Each row has a name. After each piece below comes the name of the row it's from, unless a question asks for something else. Each question is about the rows just above it. Some pieces are copies with a little noise. Places in a row count from 0.

|  15 | 161 |  70 |  22 | -> <138>
| 145 |  83 | 171 | 121 | -> <98>
|  47 | 124 |  68 |  17 | -> <76>
| 145 |  83 | 171 | 129 | -> <143>
| 157 |  50 | 106 |  31 | -> <55>
| 110 | 157 | 125 |  64 | -> <120>
| 120 |  28 | 116 | 120 | -> <66>
| 121 |  67 | 103 |  26 | -> <121>
asked: | 121 |  68 | 103 |  26 | | <121>
asked: |  47 | 121 |  67 |  18 | | <76>
At which places does <66> hold | 120 |? | 0 3
asked: | 110 | 157 | 125 |  63 | | <120>
At which places does <120> hold | 125 |? | 2
asked: |  15 | 160 |  67 |  23 | | <138>

| 176 |  77 |  57 | 133 |  <33>
| 155 |  86 |  94 | 128 |  <117>
| 132 |  82 |  99 | 132 |  <109>
| 165 |  76 |  62 | 128 |  <142>
| 176 |  77 |  57 | 123 |  <148>
asked: | 176 |  77 |  57 | 133 | | <33>
Every place of | 133 | in <33>: | 3
Every place of | 155 | in <117>: | 0

|  30 |  84 |  59 | 104 | 144 |  91 |  88 | 101 |  80 | 111 |  91 |  68 | 132 |  68 | 163 |  78 |  76 | 106 | 112 | 126 | 126 |  88 |  60 | 141 | 101 |  10 |  33 |  67 | 128 | 168 |  66 | 112 | 152 | 145 |  88 | 132 |  94 |  83 |  33 |  67 | 117 | 112 |  50 |  97 | 113 | 128 | 144 | 140 | 131 |  77 | 111 | 114 |  68 |  43 | 115 | 133 |  61 | 129 |  67 | 108 | 186 | 125 |  83 | : <28>
| 108 | 148 |  82 |  81 |  91 |  64 |  53 |  69 | 131 |  79 |  82 | 103 | 123 | 102 | 131 | 101 | 102 |  74 | 175 |  98 | 142 |  89 |  33 | 124 |  56 |  88 | 106 |  98 |  70 | 101 | 112 |  81 | 103 | 137 |  82 |  98 |  92 | 109 |  77 |  98 | 132 | 175 | 116 | 117 |  84 |  91 | 142 | 153 | 117 |  92 | 101 | 128 | 142 | 105 |  97 | 112 |  52 |  94 |  85 | 121 | 121 | 111 | 105 | : <87>
| 114 |  51 | 113 | 114 |  91 |  95 |  74 | 110 | 140 | 102 |  93 | 153 | 110 | 121 |  46 | 103 | 110 |  92 | 150 |  62 |  51 |  66 | 103 |  86 |  96 | 125 | 114 | 152 |  64 |  92 | 151 | 123 |  78 | 123 | 167 | 123 |  71 | 163 | 115 | 114 |  96 |  97 | 124 | 102 | 100 |  63 | 114 |  63 |  90 |  88 | 113 | 103 | 118 |  53 |  96 |  91 | 110 | 110 | 150 |  88 |  24 | 114 | 123 | : <52>
Every place of | 123 | in <52>: | 31 33 35 62
Places of | 142 | in row <87>: | 20 46 52

| 109 |  83 | 115 |  79 |  92 |  81 |  75 | 110 | 105 |  79 | = <119>
|  84 | 112 |  70 |  89 | 102 | 103 |  84 |  99 |  84 |  84 | = <22>
| 105 |  64 |  71 | 181 | 104 | 109 | 129 | 112 | 151 | 183 | = <132>
|  90 | 130 |  72 |  81 | 101 | 105 |  84 | 103 |  95 |  99 | = <123>
|  90 | 130 |  72 |  81 | 101 | 105 |  84 | 103 | 133 |  99 | = <112>
| 102 |  83 | 115 |  79 |  92 |  81 |  75 | 110 | 105 |  79 | = <6>
asked: |  84 | 113 |  69 |  88 | 102 | 104 |  85 |  99 |  84 |  83 | | <22>
At which places does <22> hold | 84 |? | 0 6 8 9
asked: | 109 |  83 | 115 |  79 |  93 |  81 |  75 | 110 | 105 |  80 | | <119>
asked: |  89 | 130 |  71 |  81 | 101 | 105 |  84 | 105 |  96 | 100 | | <123>

| 97 | 97 | 94 | 90 | = <125>
| 124 | 124 |  27 | 121 | = <19>
| 149 | 149 |  91 |  86 | = <10>
|  64 |  64 | 100 |  75 | = <122>
| 125 | 125 |  28 | 118 | = <40>
| 149 | 149 | 100 |  85 | = <82>
| 122 | 122 |  27 | 122 | = <35>
asked: | 124 | 124 |  27 | 121 | | <19>
asked: | 97 | 98 | 93 | 90 | | <125>

|  99 | 102 | 160 | 100 | 101 | 103 | 100 | 101 | 163 |  48 |  45 | 100 |  <93>
| 180 |  40 | 118 |  41 |  48 |  12 |  45 |  27 | 108 | 122 |  80 |  37 |  <124>
| 186 |  28 | 108 |  33 |  48 |   9 |  36 |  20 | 116 | 118 |  79 |  37 |  <68>
| 181 | 114 | 114 |  37 |  46 |  12 |  44 |  23 | 112 |  37 |  86 | 114 |  <118>
| 115 | 113 |  90 |  88 |  89 |  73 |  81 |  83 | 103 | 122 |  94 |  89 |  <104>
asked: |  97 | 102 | 160 |  99 | 101 | 103 | 102 | 101 | 164 |  50 |  44 | 101 | | <93>
At which places does <118> hold | 114 |? | 1 2 11
asked: | 179 |  38 | 118 |  41 |  48 |  12 |  45 |  26 | 109 | 122 |  80 |  37 | | <124>
asked: | 182 | 114 | 114 |  36 |  46 |  13 |  44 |  23 | 112 |  37 |  87 | 114 | | <118>

|  53 |  43 | 113 |  88 |  98 |  42 |  43 | 105 | -> <53>
|  66 |  59 |  71 | 126 | 123 | 126 |  57 |  73 | -> <11>
| 118 |  80 |  68 | 170 | 146 |  81 |  86 |  71 | -> <95>
| 124 |  86 |  46 | 174 | 146 |  84 |  90 |  57 | -> <54>
Places of | 126 | in row <11>: | 3 5
asked: |  53 |  43 | 113 |  90 |  97 |  40 |  43 | 105 | | <53>

